Below is a small trained network, with its code and all its weights. Each question gives an input and a class and asks what happens when units are switched off, that is, made to give their printed mean instead of their output.

import numpy as np


def w(rows, s, z=0):
    codes = np.array(rows[::2]) - 128.0
    scale = np.full(codes.shape[1], s)
    scale[-1] = z or s
    return codes * scale


def f(y):
    return y / 2 * (1 + np.tanh(0.7978845608 * (y + 0.044715 * y**3)))


def log_softmax(a):
    a = a - a.max(-1, keepdims=True)
    return a - np.log(np.exp(a).sum(-1, keepdims=True))


def net(x, mask):
    res = np.array(x, float).reshape(1, 4) / 4 @ E
    y = f(res @ A[0][:, :-1].T + A[0][:, -1])
    res = res + np.where(mask, y, B[0][:, -1]) @ B[0][:, :-1]
    return log_softmax(res[-1] @ U[:, :-1].T + U[:, -1])


A, B = {}, {}
E = w([
[157,231,97,188],'x0',
[144,177,166,110],'x1',
[150,75,47,2],'x2',
[239,107,175,84],'x3',
],0.0098)
A[0] = w([
[143,206,39,152,161],'N1',
[220,176,79,191,153],'N2',
[62,133,149,159,17],'N3',
[107,191,214,175,254],'N4',
[147,96,151,9,96],'N5',
[71,84,84,165,114],'N6',
[64,213,254,144,153],'N7',
[137,99,124,59,68],'N8',
],0.0079,0.0054)
B[0] = w([
[176,101,97,146,196],'N1',
[185,121,118,174,196],'N2',
[48,89,157,126,134],'N3',
[140,8,131,173,254],'N4',
[189,254,62,66,205],'N5',
[19,88,83,92,160],'N6',
[65,52,121,181,227],'N7',
[132,171,82,112,160],'N8',
],0.0094,0.0082)
U = w([
[109,167,154,156,3],'0',
[77,80,48,69,247],'1',
[96,80,137,179,97],'2',
[7,52,222,183,172],'3',
[254,134,146,131,254],'4',
[159,212,143,2,62],'5',
[80,177,184,115,2],'6',
],0.0097,0.0059)

Each question gives the input, the list of numbers given to net, and the class t.
The units are the neurons (one row each of A and B). Each row of codes is followed by its name. A weight is (code - 128) times the scale printed after its matrix; where a second scale follows, it is the last column's (A, B and U).
mask holds one flag per neuron, in row order. A switched-off neuron (its flag False) gives its mean, the last column of its row in B, instead of its output. The means were averaged over made-up inputs and are rounded, as every weight is.
A unit's drop is (log p(t) with every unit on - log p(t) with that unit switched off) / (log p(t) with every unit on - log p(t) with every unit switched off).
The circuit of an input: a set's keep is (log p(t) with only the set's units on - log p(t) with every unit switched off) / (log p(t) with every unit on - log p(t) with every unit switched off). Starting from all 8 units, units are removed one at a time, each time the one whose removal leaves the highest keep (on an exact tie, the one counted first), for as long as the keep stays at least 0.8.
circuit, biggest first: the units of the circuit, biggest drop first
k most important neurons: the k neurons with the biggest drops, biggest first
drop of u: that unit's drop, to one decimal
input [0,-5,-8,6], class 3: 2 most important neurons	N5; N7
input [5,6,8,6], class 5: circuit, biggest first	N5; N4
input [2,5,6,-3], class 5: circuit, biggest first	N4; N7
input [6,-4,6,2], class 4: circuit, biggest first	N6; N7
input [-4,-7,4,7], class 5: 2 most important neurons	N5; N4
input [-1,-6,-6,6], class 3: circuit, biggest first	N5
input [0,-1,-8,8], class 3: 2 most important neurons	N7; N5
input [7,-3,-6,1], class 3: 2 most important neurons	N7; N5
input [7,-3,8,-2], class 4: 2 most important neurons	N7; N1
input [-8,5,8,3], class 5: drop of N5	0.1
input [3,1,6,8], class 5: drop of N5	0.3
input [-4,-3,3,2], class 5: drop of N4	0.2
